Below is a small trained network, with its code and all its weights. Each question gives an input and a class and asks what happens when units are switched off, that is, made to give their printed mean instead of their output.

import numpy as np


def w(rows, s, z=0):
    codes = np.array(rows[::2]) - 128.0
    scale = np.full(codes.shape[1], s)
    scale[-1] = z or s
    return codes * scale


def f(y):
    return y / 2 * (1 + np.tanh(0.7978845608 * (y + 0.044715 * y**3)))


def log_softmax(a):
    a = a - a.max(-1, keepdims=True)
    return a - np.log(np.exp(a).sum(-1, keepdims=True))


def net(x, mask):
    res = np.array(x, float).reshape(1, 6) / 4 @ E
    y = f(res @ A[0][:, :-1].T + A[0][:, -1])
    res = res + np.where(mask, y, B[0][:, -1]) @ B[0][:, :-1]
    return log_softmax(res[-1] @ U[:, :-1].T + U[:, -1])


A, B = {}, {}
E = w([
[128,129,129],'x0',
[129,129,126],'x1',
[214,199,150],'x2',
[185,50,33],'x3',
[59,194,2],'x4',
[126,128,129],'x5',
],0.01)
A[0] = w([
[93,124,39,170],'N1',
[44,122,26,212],'N2',
[215,67,120,180],'N3',
[75,120,39,158],'N4',
[238,118,94,168],'N5',
[58,85,170,199],'N6',
[159,254,85,187],'N7',
[83,51,129,254],'N8',
[195,157,247,236],'N9',
],0.0097,0.0056)
B[0] = w([
[155,201,105,198],'N1',
[169,232,102,235],'N2',
[80,32,104,186],'N3',
[191,227,158,201],'N4',
[45,120,79,179],'N5',
[76,63,56,180],'N6',
[48,238,198,206],'N7',
[194,1,18,200],'N8',
[250,73,181,246],'N9',
],0.0078,0.012)
U = w([
[138,46,153,251],'0',
[248,158,153,169],'1',
[1,183,82,149],'2',
[55,203,235,6],'3',
[108,27,86,1],'4',
],0.0083,0.0065)

Each question gives the input, the list of numbers given to net, and the class t.
The units are the neurons (one row each of A and B). Each row of codes is followed by its name. A weight is (code - 128) times the scale printed after its matrix; where a second scale follows, it is the last column's (A, B and U).
mask holds one flag per neuron, in row order. A switched-off neuron (its flag False) gives its mean, the last column of its row in B, instead of its output. The means were averaged over made-up inputs and are rounded, as every weight is.
A unit's drop is (log p(t) with every unit on - log p(t) with that unit switched off) / (log p(t) with every unit on - log p(t) with every unit switched off).
The circuit of an input: a set's keep is (log p(t) with only the set's units on - log p(t) with every unit switched off) / (log p(t) with every unit on - log p(t) with every unit switched off). Starting from all 9 units, units are removed one at a time, each time the one whose removal leaves the highest keep (on an exact tie, the one counted first), for as long as the keep stays at least 0.8.
circuit, biggest first: the units of the circuit, biggest drop first
most important unit: the unit with the biggest drop
top k neurons: the k neurons with the biggest drops, biggest first
input [-3,4,-6,1,-6,4], class 4: circuit, biggest first : N8, N6, N4
input [-7,4,6,2,-5,8], class 0: circuit, biggest first : N3, N2
input [3,-6,-5,7,2,-5], class 1: circuit, biggest first : N4
input [1,2,6,0,7,1], class 3: top 2 neurons : N7, N8
input [-5,-5,8,1,-6,-4], class 0: circuit, biggest first : N3, N2
input [0,-8,-2,2,5,8], class 1: top 3 neurons : N4, N5, N2
input [8,3,3,-2,8,0], class 3: top 2 neurons : N7, N8
input [6,7,5,0,6,8], class 3: circuit, biggest first : N7, N8
input [-5,4,5,4,2,5], class 2: circuit, biggest first : N9, N5
input [-2,7,-6,3,6,5], class 1: circuit, biggest first : N4, N2
input [-1,-1,7,1,-3,-8], class 0: circuit, biggest first : N2, N4
input [2,7,-5,5,-2,-5], class 4: top 2 neurons : N8, N9
input [4,-8,6,0,6,-2], class 3: top 3 neurons : N7, N8, N6
input [2,-5,8,-4,1,1], class 3: top 2 neurons : N7, N8
input [0,-4,4,4,6,6], class 2: top 3 neurons : N9, N7, N5
input [-4,0,8,-6,7,-3], class 3: circuit, biggest first : N7
input [-5,-6,-2,-7,-6,0], class 0: top 2 neurons : N2, N6
input [2,6,-4,6,-2,-1], class 4: circuit, biggest first : N8, N9, N3
input [-5,6,6,-1,1,7], class 3: circuit, biggest first : N7, N8
input [-1,7,8,5,-7,-7], class 0: most important unit : N3
input [7,4,5,4,8,-8], class 2: top 2 neurons : N9, N7
